Below is a small trained network, with its code and all its weights. Each question gives an input and a target symbol and asks what happens when units are switched off, that is, made to give their printed mean instead of their output.

import numpy as np


def w(rows, s, z=0):
    codes = np.array(rows[::2]) - 128.0
    scale = np.full(codes.shape[1], s)
    scale[-1] = z or s
    return codes * scale


def norm(h):
    return h / np.sqrt((h * h).mean(-1, keepdims=True) + 1e-5)


def f(y):
    return y / 2 * (1 + np.tanh(0.7978845608 * (y + 0.044715 * y**3)))


def softmax(a):
    e = np.exp(a - a.max(-1, keepdims=True))
    return e / e.sum(-1, keepdims=True)


def log_softmax(a):
    a = a - a.max(-1, keepdims=True)
    return a - np.log(np.exp(a).sum(-1, keepdims=True))


def net(x, mask):
    ids = ['αβζλπτ'.index(c) for c in x.split()]
    T = len(ids)
    res = E[ids] + P[:T]
    u = 0
    for l in range(2):
        r = norm(res)
        for j in range(2):
            rows = slice(4 * j, 4 * j + 4)
            q, k, v = (r @ M[l][rows].T for M in (Q, K, V))
            z = softmax(np.where(np.tri(T) > 0, q @ k.T / 4**0.5, -1e9)) @ v
            o = O[l][rows]
            res = res + np.where(mask[u + j], z, o[:, -1]) @ o[:, :-1]
        u += 2
        y = f(norm(res) @ A[l][:, :-1].T + A[l][:, -1])
        res = res + np.where(mask[u : u + 4], y, B[l][:, -1]) @ B[l][:, :-1]
        u += 4
    return log_softmax(norm(res)[-1] @ U[:, :-1].T + U[:, -1])


Q, K, V, O, A, B = {}, {}, {}, {}, {}, {}
E = w([
[171,180,46,142,148,133,79,70,168,184,167,69],'α',
[133,155,130,74,95,183,125,85,158,161,99,63],'β',
[73,40,117,163,110,149,139,40,120,137,87,52],'ζ',
[113,82,99,29,112,4,132,141,145,197,108,138],'λ',
[149,164,141,156,166,115,194,119,126,132,71,78],'π',
[130,133,142,97,64,169,86,62,172,73,94,75],'τ',
],0.019)
P = w([
[180,69,127,74,151,100,160,148,93,99,248,149],'0',
[130,75,76,88,182,117,87,221,211,105,56,57],'1',
[83,172,30,106,127,156,106,141,107,122,79,130],'2',
[134,136,82,100,142,119,81,66,117,107,121,121],'3',
[180,147,124,94,94,106,80,94,82,84,124,132],'4',
[228,124,144,125,80,100,138,102,91,148,105,135],'5',
[225,115,125,129,95,86,142,112,138,125,108,149],'6',
[208,127,95,168,89,88,195,103,198,158,153,144],'7',
],0.012)
Q[0] = w([
[120,152,99,89,86,145,136,77,118,145,119,131],'L0H1',
[109,151,115,129,91,121,149,144,111,161,124,180],'L0H1',
[83,118,134,126,124,133,111,194,126,110,149,152],'L0H1',
[61,129,127,108,165,149,118,201,136,138,148,186],'L0H1',
[117,120,198,148,141,155,143,252,128,134,189,214],'L0H2',
[92,110,108,189,139,184,112,113,131,95,96,102],'L0H2',
[145,122,215,213,153,196,122,153,124,114,223,216],'L0H2',
[140,82,197,137,121,114,121,212,129,127,197,211],'L0H2',
],0.027)
K[0] = w([
[179,113,131,144,168,185,153,135,139,92,158,66],'L0H1',
[123,129,133,179,128,193,123,113,134,124,134,81],'L0H1',
[132,128,105,155,120,107,85,129,143,141,75,145],'L0H1',
[135,131,122,179,123,106,73,119,163,130,40,124],'L0H1',
[103,200,107,218,151,241,188,64,187,107,74,69],'L0H2',
[88,97,153,80,51,146,91,99,107,162,79,95],'L0H2',
[85,130,108,185,101,182,94,108,115,69,3,125],'L0H2',
[111,226,129,209,157,201,166,97,123,145,92,84],'L0H2',
],0.023)
V[0] = w([
[137,112,105,162,132,169,180,63,70,214,158,61],'L0H1',
[87,101,146,142,161,136,160,175,125,154,13,82],'L0H1',
[150,144,219,133,116,156,181,130,98,14,126,150],'L0H1',
[145,143,171,87,141,98,163,209,132,145,224,192],'L0H1',
[33,65,103,78,57,129,177,118,73,147,54,145],'L0H2',
[102,32,151,193,123,123,145,8,114,156,221,116],'L0H2',
[89,161,12,191,196,89,128,162,108,193,145,154],'L0H2',
[197,51,143,235,108,42,129,135,98,17,125,147],'L0H2',
],0.017)
O[0] = w([
[213,115,160,88,99,217,131,168,129,184,87,149,251],'L0H1',
[157,159,109,129,104,96,160,49,136,203,103,68,32],'L0H1',
[207,142,141,170,52,113,122,133,189,69,151,110,124],'L0H1',
[56,108,245,167,118,130,88,196,116,154,181,80,167],'L0H1',
[107,127,182,112,225,152,99,160,177,173,141,223,189],'L0H2',
[175,136,197,132,60,93,105,162,179,127,52,163,209],'L0H2',
[174,91,80,141,173,132,122,151,38,219,96,160,76],'L0H2',
[208,138,103,227,136,112,99,169,146,102,85,144,115],'L0H2',
],0.012,0.016)
A[0] = w([
[84,80,77,127,138,46,176,160,167,193,77,164,75],'L0N1',
[125,110,124,180,146,96,154,102,165,37,169,141,229],'L0N2',
[125,119,55,75,30,47,138,132,67,126,99,143,41],'L0N3',
[118,200,109,195,207,252,126,91,81,88,117,161,2],'L0N4',
],0.022,0.00097)
B[0] = w([
[210,215,135,62,107,113,127,162,148,77,132,113,237],'L0N1',
[143,156,76,161,104,140,82,185,134,50,171,186,255],'L0N2',
[82,115,106,114,151,159,70,162,200,247,117,149,228],'L0N3',
[65,115,51,106,171,197,197,168,156,216,193,161,234],'L0N4',
],0.016,0.0066)
Q[1] = w([
[154,137,120,135,92,131,127,171,124,79,116,161],'L1H1',
[165,168,107,145,124,142,135,28,81,105,149,134],'L1H1',
[190,49,153,106,76,107,118,124,130,144,163,166],'L1H1',
[135,91,166,64,143,117,86,133,143,115,128,184],'L1H1',
[114,184,142,139,158,140,109,210,234,154,92,65],'L1H2',
[118,42,150,74,98,176,84,181,206,95,193,154],'L1H2',
[73,121,67,48,154,104,59,156,123,163,111,70],'L1H2',
[152,174,178,110,208,47,254,243,109,86,94,189],'L1H2',
],0.02)
K[1] = w([
[147,131,134,73,138,100,115,139,127,123,129,151],'L1H1',
[179,151,99,141,91,109,108,211,139,186,137,107],'L1H1',
[80,157,110,117,132,100,162,112,160,148,122,159],'L1H1',
[87,147,130,122,138,63,148,69,127,163,105,108],'L1H1',
[144,99,178,140,136,71,153,146,134,199,120,165],'L1H2',
[107,97,128,164,55,127,78,145,147,243,180,134],'L1H2',
[99,153,136,126,92,79,115,48,41,171,140,175],'L1H2',
[163,141,171,159,252,184,143,146,43,101,202,141],'L1H2',
],0.023)
V[1] = w([
[150,49,107,79,51,72,126,190,98,127,81,83],'L1H1',
[122,149,225,208,70,172,68,141,127,78,88,131],'L1H1',
[115,164,118,122,129,112,136,122,135,143,179,120],'L1H1',
[152,115,103,207,161,105,114,172,3,154,137,148],'L1H1',
[142,111,54,129,83,130,116,105,167,135,86,103],'L1H2',
[35,101,187,223,135,180,146,101,153,152,127,92],'L1H2',
[164,107,176,156,89,56,94,134,144,168,138,172],'L1H2',
[126,105,86,46,141,27,189,83,173,177,163,125],'L1H2',
],0.019)
O[1] = w([
[55,42,128,99,109,77,140,108,191,51,187,98,154],'L1H1',
[103,100,115,40,195,108,115,80,65,183,164,189,232],'L1H1',
[128,156,152,127,105,119,140,136,135,158,100,119,106],'L1H1',
[134,163,116,19,81,95,68,68,166,64,56,107,8],'L1H1',
[105,46,173,162,122,187,101,242,107,113,135,96,94],'L1H2',
[221,251,103,102,114,150,132,142,147,144,141,116,96],'L1H2',
[132,150,82,221,129,162,50,93,83,136,70,119,196],'L1H2',
[122,10,149,105,92,108,36,118,92,77,148,203,44],'L1H2',
],0.011,0.013)
A[1] = w([
[49,31,107,99,203,31,89,77,83,141,153,153,19],'L1N1',
[50,91,99,91,192,172,49,75,89,165,101,136,221],'L1N2',
[97,40,144,149,163,123,144,166,119,127,166,133,113],'L1N3',
[124,167,142,223,92,183,147,96,110,106,80,4,8],'L1N4',
],0.029,0.0017)
B[1] = w([
[51,38,62,85,57,128,114,196,132,157,68,86,193],'L1N1',
[56,140,61,107,144,125,83,187,128,191,163,153,251],'L1N2',
[153,183,125,122,139,143,115,73,99,169,143,129,222],'L1N3',
[148,59,174,250,167,94,112,92,109,126,110,10,218],'L1N4',
],0.019)
U = w([
[38,89,82,124,199,130,83,166,149,167,141,135,128],'α',
[123,148,236,128,189,183,173,105,115,179,244,155,33],'β',
[252,111,180,143,161,146,140,164,139,160,75,206,176],'ζ',
[176,231,121,106,185,102,97,52,141,136,120,114,60],'λ',
[157,90,175,212,207,103,119,91,124,127,145,42,248],'π',
[124,151,130,190,121,107,105,151,162,26,208,175,121],'τ',
],0.0042,0.0011)

Each question gives the input, a string of symbols that net reads in full, and the target symbol t.
The units are the heads (4 rows each of Q, K, V and O) and the neurons (one row each of A and B). Each row of codes is followed by its name. A weight is (code - 128) times the scale printed after its matrix; where a second scale follows, it is the last column's (O, A, B and U).
mask holds one flag per unit, layer by layer, with each layer's heads first. A switched-off unit (its flag False) gives its mean, the last column of its rows in O or B, instead of its output. The means were averaged over made-up inputs and are rounded, as every weight is.
A unit's drop is (log p(t) with every unit on - log p(t) with that unit switched off) / (log p(t) with every unit on - log p(t) with every unit switched off).
The circuit of an input: a set's keep is (log p(t) with only the set's units on - log p(t) with every unit switched off) / (log p(t) with every unit on - log p(t) with every unit switched off). Starting from all 12 units, units are removed one at a time, each time the one whose removal leaves the highest keep (on an exact tie, the one counted first), for as long as the keep stays at least 0.8.
circuit, biggest first: the units of the circuit, biggest drop first
most important unit: the unit with the biggest drop
top k neurons: the k neurons with the biggest drops, biggest first
top k neurons in layer l: the k neurons of layer l with the biggest drops, biggest first
heads that matter: for each layer, one digit per head in row order, 1 if its drop is at least 0.15 and else 0, layers parted by /
input τ α β, target τ: circuit, biggest first	(L0H1, L0H2)
input β β π ζ, target β: heads that matter	01 / 11
input π τ β, target π: circuit, biggest first	(L0H2, L1N4)
input λ λ λ λ π α, target λ: circuit, biggest first	(L1H2, L0N1, L0H1, L1H1)
input β λ λ, target β: heads that matter	11 / 10
input τ π π λ π λ, target τ: circuit, biggest first	(L0H1, L0N2)
input ζ ζ λ λ β, target ζ: circuit, biggest first	(L0H1, L1N2)
input λ α λ π, target λ: top 2 neurons	(L0N1, L0N3)
input λ ζ π ζ λ π α β, target λ: circuit, biggest first	(L1H2, L0H1, L1H1, L0N3)
input τ λ α λ, target τ: heads that matter	10 / 10
input λ π π α λ, target λ: heads that matter	10 / 00
input τ π τ τ α α, target τ: heads that matter	10 / 00
input β β λ ζ ζ α λ, target β: heads that matter	01 / 11
input λ ζ λ ζ τ, target λ: top 3 neurons	(L0N1, L0N3, L1N1)
input π τ ζ τ, target π: heads that matter	11 / 01
input λ λ β τ λ, target ζ: most important unit	L1H1
input β π λ λ τ α, target β: heads that matter	11 / 10
input π ζ τ π ζ, target π: most important unit	L1H2
input β π α, target β: heads that matter	01 / 10
input π λ λ α β β, target π: heads that matter	10 / 10
input λ τ ζ λ ζ, target λ: heads that matter	10 / 11
input ζ β α, target ζ: circuit, biggest first	(L0H2, L0H1)
input β τ β α π τ, target β: heads that matter	01 / 10
input π λ τ β β β λ, target π: heads that matter	00 / 00
input λ ζ λ τ τ π τ, target λ: top 3 neurons in layer 0	(L0N1, L0N3, L0N4)
input β β τ π π λ τ, target β: top 2 neurons	(L0N4, L0N1)
